Here are made-up elements, facts about them, and rows of numbers that follow some of those facts. Name the element behind each unnamed row.

There are 2 kinds of fact about the elements: Φ, δ.
Φ: points at; δ: is of sort
beflak Φ vuse
bobas Φ sokir, tuklur
bobrazom Φ medugas
bragrur Φ fitrim
brerem Φ grelum, mege, kobris
briplives Φ notre
brokel Φ plesel, kigru, zeler
brubul Φ segobol
buklimi Φ brozo
dador Φ tadres
dagral Φ lamik, sedrefem
deram Φ gogu
dreskol Φ briklil, bragrur, buklimi
fitrim Φ fotrul
fledril Φ kedra
flefa Φ flustudem, groki
flifal Φ brozo
fotrul Φ plukam, mostek, gogu
gabror Φ tadres
gekle Φ zubin, nitik
gikubun Φ vuse
grelum Φ vuse
groki Φ flustudem
gumeskal Φ flustudem
kamesta Φ zubin, moste
kamoren Φ vuse
kedra Φ tuklur
kigru Φ vivan, vuse
kilubrur Φ vuse, tuklur
kladrum Φ tuklur
klimo Φ brozo, tuklur
kobris Φ zeler
kudrok Φ vuse
lafi Φ brave, kobris
lamik Φ buklimi
latrilam Φ briplives, pirifun, moste
lesom Φ misto, bredos
liflu Φ flustudem
misto Φ kamesta
mobre Φ zubin
molu Φ vuse
mostek Φ skugis, tuklur
mutri Φ zofli
nestol Φ tonur
notre Φ totrul
pade Φ gumeskal
pagrem Φ zubin, flustudem
palekol Φ tutik
peflik Φ kludal
pilak Φ gogu
pirifun Φ vuse
plabrik Φ pone, stastas
plevos Φ tadres, fotrul, vuse
plidron Φ zubin, brozo, tuklur
plukam Φ sedrefem, gogu
raskosker Φ zubin
ravin Φ stastas
samebro Φ kigru
sedrefem Φ zubin, vuse
sene Φ trugru, tuklur
skeram Φ bobas
sokir Φ mege, kilubrur, molu
soplum Φ sene
sova Φ skugis
stalem Φ sokir
starul Φ brave, skugis, lafi
stedrasol Φ flutaskol, brozo, vivan, vuse
stezustas Φ vuse
stifa Φ plukam, bredos
tago Φ flustudem
tisil Φ zubin
tonur Φ moste, tuklur
trekam Φ mostek
trema Φ klimo
tribus Φ zubin
trisa Φ medugas, fotrul
tutik Φ lamik
tutrek Φ pliklur, fitrim, beflak, sedrefem, samebro
veflim Φ sokir
vezas Φ trisa, tuklur
vinim Φ plagrok, brozo
vivan Φ flustudem
vutril Φ flodrifom
zaskigun Φ skugis, plidron
zeler Φ flustudem
zipagruk Φ bredos
zofli Φ plukam, tuklur
{beflak, bobas, brokel, dagral, flodrifom, flutaskol, gikubun, kamesta, kludal, kobris, lamik, liflu, molu, moste, nestol, peflik, plukam, samebro, sene, stifa, tonur, trekam, trema, tuklur, vade, vezas, zipagruk, zofli} δ a
{bizul, brubul, buklimi, flifal, groki, kladrum, klimo, mostek, pirifun, raskosker, stalem, tago, totrul} δ e
{bobrazom, brerem, briplives, flustudem, gumeskal, kigru, lafi, nitik, pade, plabrik, plagrok, plevos, ravin, skotrak, sokir, soplum, stastas, trisa, trugru, veflim, zaskigun} δ d
{bragrur, brozo, dador, fitrim, gabror, grelum, kedra, kilubrur, lesom, medugas, mobre, notre, pagrem, pilak, sedrefem, sova, stola, tadres, tutik, vivan, vuse, zubin} δ b
{brave, dreskol, flefa, fotrul, gekle, gogu, kaskom, kudrok, latrilam, mege, mutri, plidron, pliklur, pone, skeram, skugis, stedrasol, stezustas, tribus, vinim, zeler} δ c
{bredos, briklil, deram, fledril, kamoren, lidran, misto, palekol, plesel, segobol, starul, tisil, tutrek, vutril} δ f

Named rows:
fitrim: [36 2 18 -10 -18 -5 5 27 -30 5 -13 -28 22 -2 22 10 41 -8 6 -9 -12 27 7 -4 4 12 4 -1 -29 -7 -20 16 16 -5 19 -19 12 12 -8 -5 8 37 27 -19 -26 -16 3 -26 40 -24]
bragrur: [35 5 18 -14 -17 -6 -2 29 -30 8 -12 -32 14 -4 21 10 41 -9 1 -11 -16 28 10 -9 5 14 9 4 -31 -4 -21 17 7 -6 27 -22 11 14 -8 -8 8 36 23 -19 -27 -14 7 -27 35 -23]
moste: [12 3 18 5 -18 8 34 -14 -37 3 4 -7 49 -1 -11 -3 38 10 -12 22 -17 35 -33 20 -27 5 9 -7 -15 1 -20 5 -6 6 34 11 28 6 -26 -15 7 6 19 -13 -19 -27 25 -29 37 -23]
trema: [11 9 21 10 -14 -3 4 -12 -34 8 9 -13 35 -4 -15 2 36 4 -13 1 -38 35 -28 -16 -19 2 13 -11 -16 15 -6 8 -8 4 3 -3 25 14 -14 -23 8 1 26 -26 -24 -19 24 -19 17 1]
nestol: [12 7 21 19 -15 -5 9 -14 -40 11 7 -7 46 0 -13 -3 33 9 -16 19 -31 42 -30 -3 -23 0 10 -8 -15 8 -13 7 -8 2 1 3 27 16 -14 -10 7 2 20 -24 -19 -24 25 -23 28 -3]
vezas: [11 7 23 29 -17 -7 8 -13 -36 14 9 -6 45 -2 -11 2 31 7 -13 13 -29 38 -30 -9 -10 -5 11 -11 -15 2 -5 7 -9 -1 -13 -10 22 15 -9 -8 14 2 31 -27 -21 -17 24 -24 26 1]
kladrum: [16 29 25 29 -12 4 7 -24 -12 15 -12 -14 30 -8 -1 -2 39 2 -13 -14 -10 18 -12 15 -8 -7 1 4 -25 20 15 13 31 -4 8 1 22 19 -6 -11 3 2 36 -33 -25 -26 -14 -17 35 -7]
tadres: [32 4 17 -37 -16 -5 20 24 -32 0 -13 -18 31 -3 23 10 43 -9 9 -3 -9 19 5 25 -10 11 0 2 -28 -10 -17 11 18 -6 20 -3 11 11 -18 -6 10 42 32 -13 -21 -17 -3 -39 41 -29]
vivan: [29 6 16 -39 -15 -2 8 28 -24 3 -16 -29 9 0 20 8 44 3 10 -16 -20 25 11 -2 -25 21 1 10 -23 -3 -19 16 19 -5 -6 5 13 8 -9 -13 3 44 27 -20 -23 -12 5 -33 32 -10]
tribus: [30 16 14 37 -11 7 -2 -9 -18 19 -18 -39 24 5 -15 -6 33 -1 0 14 -20 -2 -1 -8 -22 -13 1 18 -13 -9 -5 13 33 -6 17 7 17 5 -10 -22 10 43 10 -23 -24 -23 21 -14 35 3]
skeram: [18 21 14 32 -7 -1 1 -10 -18 18 -14 -32 25 5 -11 -6 43 -11 -7 23 -20 -5 -7 -12 -3 -14 -3 18 -14 -7 14 1 29 -6 -2 9 13 16 -16 -9 14 17 19 -30 -20 -17 22 -17 20 3]
kilubrur: [30 6 18 -33 -13 -11 3 19 -28 9 -9 -12 15 3 19 8 45 -5 2 -7 -13 34 9 4 1 23 -1 13 -30 -6 -19 8 15 -7 -3 1 11 18 -9 -2 3 37 26 -32 -21 -14 0 -32 33 -16]
flodrifom: [10 6 20 -26 -10 2 17 -19 -42 -7 8 -12 45 -14 -8 1 27 2 -7 23 -36 27 -32 -1 -30 -7 12 -6 -14 14 -6 13 -4 15 8 4 24 8 -27 -13 36 3 18 -10 -19 -25 22 -39 11 -6]
brokel: [5 11 17 -16 -10 -5 8 11 -40 23 -1 -5 27 -4 -14 7 28 15 8 -7 -41 29 -25 -5 -26 2 10 -15 -13 12 -4 8 -12 10 -29 -3 26 11 -8 -32 13 10 23 -22 -21 -13 20 -25 21 7]
lidran: [6 26 14 -9 -15 12 9 -8 -14 7 -10 -38 45 4 19 -5 28 -8 -13 35 -19 2 -12 15 -17 -12 3 19 -31 -7 -18 17 0 18 -12 -13 20 17 -7 -5 14 14 9 -11 -22 -15 -8 -45 -1 -3]
veflim: [11 28 14 -2 -25 -8 -1 12 -4 12 -14 -2 33 0 -4 2 44 -8 8 41 -10 -10 -30 11 -17 14 0 8 -23 24 -1 4 -5 -7 -9 10 12 15 -5 -9 7 5 7 -30 -21 -8 -7 -17 9 -10]
plukam: [19 5 20 27 -19 4 22 -6 -40 14 5 -5 51 -5 -13 1 28 11 -4 23 -17 28 -27 15 -24 -7 12 -14 -16 -8 -13 7 -9 1 11 -14 21 5 -16 -23 17 -1 33 -14 -22 -22 23 -23 45 -11]
bobrazom: [15 20 15 25 -27 -6 -4 1 -5 -1 -15 -7 46 -3 -2 0 38 -7 7 45 -9 -14 -33 8 2 5 6 -6 -19 26 -11 18 8 -5 -3 -11 10 12 -7 -6 28 3 10 -21 -25 -10 -6 -19 21 -14]

Rows to name:
No name comes twice in this set of rows, the named rows included.
[18 28 13 20 -17 13 -1 11 -15 23 -10 -41 42 2 19 3 31 -9 -15 25 -27 4 5 -9 -1 -5 11 20 -32 -1 -22 15 -10 17 1 -27 20 17 -5 -21 3 6 9 -12 -28 -12 9 -29 4 -3] => palekol
[33 4 17 -33 -11 -9 9 7 -34 4 -13 -10 21 2 10 7 42 -4 3 9 -12 42 6 17 -17 22 -1 18 -33 2 -23 14 24 -4 26 8 16 17 -13 -2 2 45 6 -20 -19 -21 -8 -36 36 -27] => notre
[30 16 14 29 -9 9 4 4 -26 26 -17 -35 33 3 -4 1 36 -14 9 26 -16 -18 1 0 -23 -15 -2 17 -14 -10 13 2 18 -5 23 4 13 0 -22 -32 25 34 19 -15 -23 -18 21 -15 37 -9] => pliklur
[3 7 16 -31 -11 2 25 3 -34 5 8 -7 30 -3 -6 0 36 11 4 -11 -36 16 -31 4 -26 -1 6 -13 -13 1 -5 7 -8 10 -28 4 21 4 -21 -25 12 2 41 -19 -18 -17 25 -36 19 3] => kobris
[16 22 14 -8 -26 -4 -1 -5 -6 -9 -15 -13 33 -8 7 0 41 -8 10 41 -13 -12 -34 5 -25 12 7 14 -21 25 -12 18 11 8 14 4 12 10 -9 -6 32 13 7 -12 -23 -10 -7 -24 6 -12] => skotrak
[22 23 14 2 -24 8 -4 14 -8 -5 -15 -29 25 -5 15 1 44 -11 4 36 -12 -9 -33 -15 -25 19 12 8 -23 26 -13 15 3 0 31 7 13 5 -10 -23 11 0 10 -18 -28 -10 21 -14 9 -18] => plagrok
[13 23 13 -13 -26 0 1 28 -5 12 -16 -10 28 -2 10 6 44 1 12 37 -8 -16 -34 15 -26 17 4 -2 -18 22 -12 11 -5 -3 0 2 13 3 -7 -23 8 13 8 -17 -25 -10 0 -13 18 -11] => kigru
[30 3 17 -19 -20 -7 0 23 -21 2 -16 -24 8 2 12 8 40 12 6 -15 -25 35 8 -7 -17 25 4 13 -21 1 -22 18 26 -5 -17 0 15 14 -6 -4 4 50 17 -27 -25 -14 0 -25 38 3] => pagrem
[23 28 25 6 -9 10 27 -28 -21 16 -16 -9 37 -10 10 -1 38 6 0 -3 -7 26 -22 37 -29 -5 -1 18 -30 21 11 12 36 8 33 10 30 17 -19 -8 5 7 17 -14 -22 -29 -17 -25 39 -27] => totrul
[12 8 16 -22 -10 7 20 9 -38 13 5 -10 37 -6 -6 5 39 8 1 -5 -35 31 -30 -10 -30 2 11 -13 -14 8 -4 3 -11 9 11 4 24 2 -23 -36 7 1 27 -16 -22 -19 26 -25 24 -8] => flutaskol
[5 9 16 -18 -12 2 14 6 -36 5 -3 -13 21 -7 -13 1 28 16 7 -9 -42 27 -26 -8 -30 6 13 -13 -14 10 -17 15 -9 12 -28 -2 26 2 -12 -33 11 14 24 -18 -21 -16 24 -27 21 7] => liflu
[21 30 22 17 -8 8 24 -22 -21 28 -15 -6 34 -6 5 4 40 5 6 -9 -7 16 -20 34 -24 -3 -2 11 -27 20 14 6 22 2 23 6 28 16 -8 -21 2 4 22 -21 -24 -28 -17 -19 39 -19] => pirifun

The same elements again, as new rows of numbers:
Some elements and their rows:
tutrek: [-13 6 4 14 12 12 21 43 7 24 21 -1 9 -4 -24 1 33 -18 -7 -9 10 -13 20 9 -7 -5]
brokel: [-21 -5 -4 8 2 14 -10 16 24 4 -7 -3 15 -16 -29 -3 17 -11 -8 -17 -8 -7 9 10 -12 10]
deram: [-5 10 7 14 9 19 16 47 10 24 18 -3 8 1 -23 -5 21 -20 -10 -10 8 -9 10 13 -11 -8]
vutril: [-7 3 6 7 12 18 12 38 7 20 23 -1 9 -2 -25 6 9 -22 -4 -6 8 -5 7 9 -13 -12]
flifal: [-3 12 0 6 -10 1 0 22 -2 15 15 -27 -9 -9 -42 25 10 -13 7 -12 -13 -8 9 29 -9 6]
stezustas: [4 2 33 7 17 4 -6 27 13 5 -7 2 1 -3 -43 14 28 -9 -17 1 -5 -20 30 9 7 -10]
kamoren: [-7 2 3 12 19 7 12 32 13 28 17 -4 12 -2 -20 4 26 -18 -6 -6 6 -15 14 14 -4 -10]
kilubrur: [-21 8 7 -5 5 19 1 16 21 18 -5 -36 2 4 -24 10 0 7 -8 -5 5 -15 33 16 2 -7]
klimo: [0 9 5 5 -13 3 -6 24 4 17 10 -28 -7 -5 -42 24 9 -14 7 -10 -13 -5 8 35 -7 1]
nitik: [4 4 17 6 6 32 -1 40 -2 25 -5 8 2 -13 -14 9 -18 -9 6 7 -12 -7 21 37 4 1]
nestol: [-23 -1 6 0 -10 14 -16 15 26 6 -7 -7 19 -8 -31 -9 12 -19 -5 -7 -6 3 2 20 -8 5]
notre: [-21 12 10 -11 8 29 1 16 10 16 -5 -30 4 6 -27 11 -13 -5 4 3 2 -18 26 9 -2 -8]
trugru: [10 -1 20 1 2 27 4 38 8 20 -4 -1 -2 -13 -17 7 -17 -4 -2 5 -10 0 13 45 0 -9]
stifa: [-23 5 4 0 -9 23 -9 30 22 6 -7 -4 14 -12 -32 -16 19 -18 -5 -14 -7 -6 7 14 -10 8]
sova: [-18 15 5 1 2 28 9 20 11 12 -1 -33 -3 4 -25 8 -8 9 -6 -11 2 -6 27 12 -8 -5]
plidron: [-1 9 35 16 2 10 -8 25 1 2 -2 6 2 3 -43 17 15 -9 -19 3 -3 2 31 17 5 -4]
dador: [-19 13 5 -4 8 29 11 24 11 13 -4 -33 -2 0 -26 6 -3 3 -4 -8 3 -22 28 8 -6 -6]
pade: [3 -3 12 5 15 27 4 42 -1 15 -2 5 -5 -18 -16 12 -12 1 4 -4 -13 -1 24 31 -12 -1]

Name these rows:
No name comes twice in this set of rows, the named rows included.
[4 3 36 4 10 6 -8 26 12 1 -2 -1 3 3 -44 14 15 -10 -23 1 -2 -2 27 18 0 -14] => skeram
[13 1 25 19 20 15 -10 21 0 1 -6 7 4 2 -41 17 5 -4 -25 -5 -9 -15 28 9 1 -9] => zeler
[3 3 16 6 3 24 6 43 4 17 -1 2 -5 -17 -18 7 -7 3 -2 0 -9 8 25 42 -8 -2] => zaskigun
[-5 1 5 16 -17 18 -16 4 23 14 -11 -13 26 -6 -28 -7 -9 -22 -22 -5 -4 -5 -7 26 10 -1] => tuklur
[7 -4 11 4 13 25 3 43 7 15 -3 1 -6 -17 -16 7 -14 3 -5 -7 -11 0 20 38 -10 -6] => lafi
[-7 6 10 11 9 14 12 33 12 26 22 -6 14 3 -24 5 16 -15 -9 -4 10 5 9 19 -10 -13] => fledril
[1 4 1 -2 2 -1 -10 27 12 18 8 -26 -5 -2 -41 19 15 -13 6 -15 -17 -15 9 34 -13 -7] => stalem
[-11 17 9 4 4 35 9 22 10 17 -5 -34 2 4 -26 5 -14 2 -11 -5 1 -20 20 14 5 -9] => medugas
[-12 15 8 11 -2 27 10 -3 3 22 -3 -33 4 1 -24 22 -24 -1 -10 4 5 -14 22 13 19 -1] => brozo
[-3 9 6 19 5 19 22 27 2 27 23 -3 10 -5 -24 9 7 -24 -10 1 11 -11 5 11 3 -6] => briklil
[11 11 39 15 6 20 0 42 6 3 -5 0 -2 -1 -45 3 20 -9 -30 -2 -7 -19 23 17 6 -11] => fotrul
[-7 10 6 8 11 25 2 2 14 27 -11 -35 6 1 -19 9 -14 1 -11 2 1 -40 24 11 20 -9] => vuse
[-12 8 3 11 -10 24 -6 29 20 10 -10 -8 17 -13 -31 -16 12 -19 -13 -13 -5 -12 2 17 0 9] => plukam
[1 -3 19 -8 10 26 -1 39 7 21 -5 3 1 -14 -19 5 -11 -12 9 12 -10 -9 21 34 -2 -7] => briplives

